Below are the code and all the weights of a small trained network. Each question names an input and a class and asks about switching units off, where a switched-off unit gives its printed mean instead of its output.

import numpy as np


def w(rows, s, z=0):
    codes = np.array(rows[::2]) - 128.0
    scale = np.full(codes.shape[1], s)
    scale[-1] = z or s
    return codes * scale


def f(y):
    return y / 2 * (1 + np.tanh(0.7978845608 * (y + 0.044715 * y**3)))


def log_softmax(a):
    a = a - a.max(-1, keepdims=True)
    return a - np.log(np.exp(a).sum(-1, keepdims=True))


def net(x, mask):
    res = np.array(x, float).reshape(1, 4) / 4 @ E
    y = f(res @ A[0][:, :-1].T + A[0][:, -1])
    res = res + np.where(mask, y, B[0][:, -1]) @ B[0][:, :-1]
    return log_softmax(res[-1] @ U[:, :-1].T + U[:, -1])


A, B = {}, {}
E = w([
[203,45,176,93,131],'x0',
[112,141,142,231,143],'x1',
[138,101,112,91,254],'x2',
[111,96,75,125,101],'x3',
],0.011)
A[0] = w([
[193,64,143,72,191,38],'neuron 0',
[104,159,156,170,107,182],'neuron 1',
[97,162,130,208,121,161],'neuron 2',
[79,158,105,117,158,121],'neuron 3',
[117,139,113,151,91,104],'neuron 4',
[145,129,190,122,119,151],'neuron 5',
[147,100,99,96,138,85],'neuron 6',
[166,60,128,91,165,78],'neuron 7',
[120,182,173,40,3,214],'neuron 8',
[60,137,103,116,231,252],'neuron 9',
[152,66,140,222,174,240],'neuron 10',
[196,168,111,142,131,154],'neuron 11',
[209,6,187,208,101,114],'neuron 12',
[117,131,83,150,182,244],'neuron 13',
[169,154,115,189,81,77],'neuron 14',
],0.011,0.0029)
B[0] = w([
[72,78,234,157,72,217],'neuron 0',
[38,96,90,122,103,187],'neuron 1',
[8,116,101,146,136,209],'neuron 2',
[163,138,75,139,105,157],'neuron 3',
[82,147,175,109,158,158],'neuron 4',
[101,108,98,140,110,155],'neuron 5',
[149,141,208,145,97,152],'neuron 6',
[105,114,250,136,145,192],'neuron 7',
[224,159,47,131,186,254],'neuron 8',
[238,122,99,93,126,214],'neuron 9',
[101,177,21,106,77,204],'neuron 10',
[102,158,132,117,100,136],'neuron 11',
[231,172,64,98,183,225],'neuron 12',
[177,147,155,124,113,177],'neuron 13',
[62,108,177,156,154,176],'neuron 14',
],0.011,0.0099)
U = w([
[125,215,35,111,141,232],'0',
[199,164,113,50,139,148],'1',
[2,111,195,161,67,5],'2',
],0.0067,0.0014)

Each question gives the input, the list of numbers given to net, and the class t.
The units are the neurons (one row each of A and B). Each row of codes is followed by its name. A weight is (code - 128) times the scale printed after its matrix; where a second scale follows, it is the last column's (A, B and U).
mask holds one flag per neuron, in row order. A switched-off neuron (its flag False) gives its mean, the last column of its row in B, instead of its output. The means were averaged over made-up inputs and are rounded, as every weight is.
A unit's drop is (log p(t) with every unit on - log p(t) with that unit switched off) / (log p(t) with every unit on - log p(t) with every unit switched off).
The circuit of an input: a set's keep is (log p(t) with only the set's units on - log p(t) with every unit switched off) / (log p(t) with every unit on - log p(t) with every unit switched off). Starting from the 12 units with the biggest drops (on a tie, the unit counted first), units are removed one at a time, each time the one whose removal leaves the highest keep (on an exact tie, the one counted first), for as long as the keep stays at least 0.8.
circuit, biggest first: the units of the circuit, biggest drop first
k most important neurons: the k neurons with the biggest drops, biggest first
drop when u is switched off: that unit's drop, to one decimal
input [-7,0,7,-4], class 1: circuit, biggest first => (neuron 9)
input [-4,3,-1,-4], class 2: 2 most important neurons => (neuron 8; neuron 12)
input [-7,3,-1,7], class 2: 3 most important neurons => (neuron 8; neuron 12; neuron 2)
input [-8,-7,3,6], class 1: 3 most important neurons => (neuron 9; neuron 2; neuron 10)
input [3,-3,4,5], class 2: 2 most important neurons => (neuron 0; neuron 8)
input [-6,-3,6,-3], class 1: circuit, biggest first => (neuron 9; neuron 10)
input [3,-1,3,-1], class 2: 2 most important neurons => (neuron 8; neuron 0)
input [7,8,-5,6], class 0: 2 most important neurons => (neuron 12; neuron 10)
input [-7,1,-5,0], class 2: 2 most important neurons => (neuron 12; neuron 2)
input [7,-6,3,-5], class 2: drop when neuron 0 is switched off => 0.6
input [-4,-4,6,7], class 1: drop when neuron 9 is switched off => 0.1
input [6,-2,6,3], class 2: drop when neuron 0 is switched off => 0.9
input [-8,-7,8,5], class 1: drop when neuron 9 is switched off => 0.2
input [6,-1,6,2], class 2: circuit, biggest first => (neuron 0)
